14	-19	1	5	0	-7	-2	5	-4	58	12	3	5	6	-4	0	2	-19	0	-33	5	0	2	-2	0	-6	-18	3	-4	2	-3	0	4	9	2	-3	-11	-4	-2	-9	-2	-12	53	6	1	0	-1	-5	-3	8	0	-8	-6	-2	2	2	-3	-15	-2	-1	3	-14	3	11	-6	-6	1	22	-11	7	-1	2	3	1	11	-12	2	-1	-6	2	0	-12	16	9	1	1	3	-7	6	0	0	3	-1	9	0	3	5	-2	7	-3	6	17	-4	-9	-5	1	9	13	5	16	12	2	2	7	-1	5	3	-6	-17	-3	2	10	-5	-6	-12	-10	-5	-13	14	10	12	-3	3	-5	3	-8	0	-6	-14	-3	18	5	1	12	-9	-4	-5	-2	-10	-13	4	9	5	1	10 : W z126
16	-1	12	4	1	-9	-2	5	0	47	10	6	5	6	-2	0	3	-17	-5	-34	3	1	4	-7	0	-3	-17	1	2	-1	-1	-4	4	2	-4	-1	-6	-2	-3	-9	3	-11	37	10	-2	1	-4	-4	-4	7	8	-4	-11	-4	0	3	-1	-14	-2	-4	2	-26	-3	12	-6	-5	4	11	-7	-2	2	1	3	-3	6	-1	2	-1	-7	1	8	-6	14	5	3	0	0	-4	5	-3	-6	2	3	5	-1	4	0	-1	2	3	4	9	1	-6	0	5	5	12	6	21	6	0	2	6	2	-2	6	-1	-6	-3	1	5	-4	-3	-15	-5	0	-17	13	10	6	0	5	-2	3	5	0	-5	-10	-1	15	4	1	5	-12	-3	-12	-3	-5	-14	17	4	4	5	-3 : W z126
-5	14	16	-3	3	-9	3	-3	2	6	6	6	2	1	-5	-1	3	-3	-2	6	0	6	-1	0	-4	-2	-13	1	-6	0	-2	-3	3	-16	-5	1	6	2	-1	8	3	4	-10	10	1	0	-6	5	-6	8	7	7	-5	-9	-5	10	7	-19	-7	-5	-3	-24	-9	7	2	-3	4	-10	-1	-22	5	0	0	-14	-3	13	-2	0	8	-3	-1	6	-2	4	9	-1	-11	5	5	-1	-7	1	4	-10	0	5	-4	2	-12	16	-7	2	5	2	-3	10	0	9	9	34	-8	0	-1	3	1	-12	12	0	2	10	-3	2	-2	7	-16	2	18	-22	-2	3	-9	-1	-1	7	0	26	1	3	9	7	-2	2	0	-18	-4	15	-12	-2	4	-7	24	-5	-3	0	-19 : Z Z21
17	-10	10	6	3	-11	0	6	0	63	14	6	5	9	-10	1	6	-19	-6	-40	4	-3	3	-5	3	-9	-19	5	2	-3	-3	-2	8	3	-2	-1	-7	-4	-2	-7	-1	-10	44	12	3	0	-4	-3	-4	8	6	-5	-11	-5	0	3	-4	-21	-2	-4	0	-36	-3	12	-5	-6	2	14	-15	1	2	1	1	-6	10	-1	2	0	-6	1	6	-13	19	6	4	1	-1	-7	7	-2	1	1	1	4	-1	1	0	2	5	6	4	11	-1	-9	-7	4	7	14	7	29	11	2	1	9	0	3	7	-3	-12	-1	2	6	-5	0	-25	-7	1	-22	15	10	9	-2	8	-1	5	1	-1	-8	-7	1	20	4	0	4	-17	-5	-13	-5	-2	-12	18	7	10	5	-4 : W z960
-5	34	11	3	6	-5	15	-8	0	1	2	3	2	-4	-8	-1	5	6	-1	9	0	11	1	-5	-13	-11	-8	2	6	-5	-6	-3	1	-12	-11	4	4	1	2	17	0	3	-53	-3	0	0	0	4	-5	-2	0	5	1	-6	-2	4	6	-5	-3	0	3	-24	-6	16	2	-4	5	-14	0	-2	5	0	-5	-14	-5	9	1	2	1	-7	-7	4	0	-1	10	1	-8	6	5	-5	-8	-3	2	-13	-1	5	-4	-1	-12	14	-13	-7	8	1	-5	13	-3	3	11	27	-10	-2	7	-2	-7	-14	5	-13	0	5	6	1	1	6	-16	3	12	-20	-1	1	-3	-5	1	9	-7	28	-2	-1	10	8	-2	7	3	-21	5	13	0	-1	5	4	21	-9	1	1	-21 : Z z757
14	4	6	8	0	-10	6	3	-1	61	11	3	8	3	-5	3	3	-13	-4	-35	6	3	3	-9	-5	-13	-17	0	10	0	-5	-1	5	5	-3	1	-12	-3	-4	-2	-1	-12	22	6	1	1	0	-5	-8	8	2	-6	-8	-5	-1	3	2	-9	3	-1	1	-24	0	15	4	-5	3	10	-16	9	-2	-2	1	-8	6	-4	-2	-1	-10	1	5	-10	13	3	5	3	0	-5	5	-4	-2	0	2	3	0	5	-1	0	3	5	2	8	0	-7	-9	5	5	8	8	24	9	6	5	9	-2	-1	3	-14	-15	-3	7	6	-4	1	-20	-6	0	-17	18	9	12	-3	6	1	-3	6	-1	-14	-9	-2	15	22	3	4	-9	1	-4	-5	-7	-9	13	5	4	-1	-4 : W z960
-2	17	13	1	3	-11	9	-5	1	28	7	10	2	2	-10	-2	3	-5	-4	3	2	8	1	-9	-11	-11	-20	1	-3	-4	-3	-4	3	-8	-1	3	-5	-2	-3	10	-2	-1	-12	5	1	-3	-1	6	-8	3	3	1	-1	-10	-2	7	3	-17	-2	-4	1	-17	-10	14	-4	-5	7	-6	-10	-11	5	1	-3	-19	2	13	-2	0	-1	-4	-5	1	4	4	15	1	-8	3	4	-4	-7	-2	4	-10	0	8	-5	-1	-7	14	-6	5	2	0	-5	13	1	11	13	40	-5	0	0	5	-2	-16	11	-11	-9	8	1	-2	0	4	-22	0	10	-29	0	2	-5	0	1	8	-2	22	-1	-3	5	3	7	8	2	-17	-5	11	-10	-1	-3	-8	24	-7	4	2	-20 : Z z757
-10	14	20	-5	7	-9	4	-2	2	-5	7	9	0	2	-3	-2	3	1	-2	15	-3	10	2	-5	-4	1	-14	2	-9	-5	1	-4	5	-16	-5	3	8	3	1	13	1	3	-14	8	-1	1	-5	7	-3	14	11	12	-3	-12	-5	9	8	-26	-7	-4	6	-27	-14	12	0	-6	1	-15	2	-24	6	4	2	-15	-4	18	-2	0	9	-3	1	9	0	1	9	-2	-13	5	5	-1	-6	1	5	-11	-1	11	-5	4	-15	14	-6	-1	9	6	-2	8	-1	13	21	40	-14	-2	-3	3	4	-17	11	2	7	13	-7	0	-5	6	-16	1	18	-29	-6	0	-12	1	-1	10	2	32	-4	2	12	8	-6	0	0	-22	-3	15	-15	-2	8	-10	22	-5	6	2	-24 : Z Z21
17	-10	2	6	-1	-13	0	1	-4	66	15	1	5	3	-4	3	4	-15	-5	-39	9	0	1	-8	-7	-12	-24	3	6	3	-7	-1	4	5	-4	1	-17	-6	-4	-12	-2	-21	42	6	2	0	-3	-6	-9	7	4	-9	-7	-5	-1	0	-7	-7	3	-3	4	-13	2	16	-7	-9	2	15	-13	3	-1	-2	-2	-3	10	-11	2	-2	-17	0	8	-12	20	7	5	3	3	-3	7	-2	-3	2	2	7	0	3	-2	-4	0	3	4	15	-2	-10	-9	5	11	6	8	23	14	4	3	8	-3	3	-2	-17	-19	-4	6	7	-4	-3	-20	-3	-4	-16	21	12	18	-4	7	-6	-1	4	0	-10	-22	-3	21	9	3	8	-13	-4	-5	-7	-8	-16	7	3	4	2	1 : W z960
10	-14	8	2	-5	-11	-5	6	3	53	13	4	3	4	-7	0	3	-16	-4	-30	7	0	2	-3	1	-4	-18	1	-1	1	-1	0	7	3	-1	0	-12	-4	-3	-9	1	-12	43	10	0	-3	-3	-3	-4	10	4	-3	-7	-7	-1	3	-2	-12	-1	-4	2	-8	-6	8	-4	0	6	11	-5	-6	0	-2	1	-4	12	-4	1	1	-9	1	13	-8	13	5	0	1	0	-2	3	-1	3	1	1	5	0	4	-4	-1	1	2	7	15	-2	-8	-3	8	10	9	5	16	7	1	0	8	2	2	7	-5	-11	-2	0	4	-3	-3	-14	-5	-2	-15	11	7	5	3	9	-4	6	-1	-2	-5	-12	6	13	4	2	4	-11	-5	-10	-4	-7	-18	10	7	5	4	0 : W z126
-13	10	15	-5	10	-8	6	-1	-4	-1	6	5	2	4	-4	0	4	3	-2	27	-1	12	0	-5	-7	-4	-12	5	-10	-4	2	-4	7	-13	-3	3	14	1	2	10	1	10	-12	7	0	1	-2	0	-4	14	4	11	1	-9	-3	11	6	-21	-4	-6	2	-38	-5	12	4	-5	5	-13	2	-15	4	7	1	-19	-6	6	-2	0	14	-5	-4	6	-6	4	11	3	-10	2	4	-3	-5	-3	5	-13	0	2	-5	5	-14	12	-13	1	8	4	-1	11	-2	9	10	44	-13	-2	-1	1	1	-16	13	2	4	11	-2	-2	-4	5	-24	3	19	-28	0	2	-13	-1	-2	11	-2	31	-2	3	16	13	-4	1	-4	-23	-3	16	-15	1	8	-4	21	-2	8	-1	-25 : Z Z21
-6	20	16	-3	6	-4	7	-3	3	-4	5	6	5	1	-5	-1	5	-2	-3	8	0	10	-2	-9	-3	-4	-10	-2	-8	-7	1	-4	5	-13	0	4	7	1	1	9	3	5	-23	6	0	0	-2	11	-2	3	9	2	-2	-9	-3	7	7	-22	-7	-2	3	-22	-14	12	1	-7	6	-11	0	-13	3	2	-1	-20	1	19	-2	0	9	-3	-7	6	-7	3	11	-2	-14	2	4	-3	-6	-1	3	-13	-1	7	-5	4	-11	15	-6	1	7	1	1	10	-2	18	10	39	-11	0	2	-2	1	-14	13	-1	-3	11	-1	-1	-1	7	-17	-2	16	-29	-10	1	-12	3	-1	13	2	25	-1	1	11	10	-1	4	1	-20	0	16	-11	-1	5	-7	30	-9	5	0	-20 : Z Z21
-9	5	18	-6	9	-10	-3	0	1	-2	9	6	-2	7	-3	-3	5	-3	-2	16	-1	11	1	-3	-6	1	-15	4	-12	-2	4	-4	5	-14	-3	2	14	3	2	8	4	8	6	12	2	1	-6	7	-2	18	7	9	-5	-9	-5	10	10	-25	-3	-1	2	-38	-6	16	5	-9	9	-12	2	-19	5	0	5	-14	-6	9	0	0	12	-2	3	7	-4	7	8	7	-10	1	7	-5	-3	3	6	-10	1	5	-4	5	-16	10	-5	2	9	1	0	8	0	13	8	42	-10	-1	-5	6	5	-17	15	5	7	12	-14	-5	-8	3	-15	2	17	-29	0	1	-11	-1	-3	9	3	30	-2	3	12	9	-6	-2	1	-19	-5	12	-15	-7	5	-5	26	-4	8	2	-21 : Z Z21
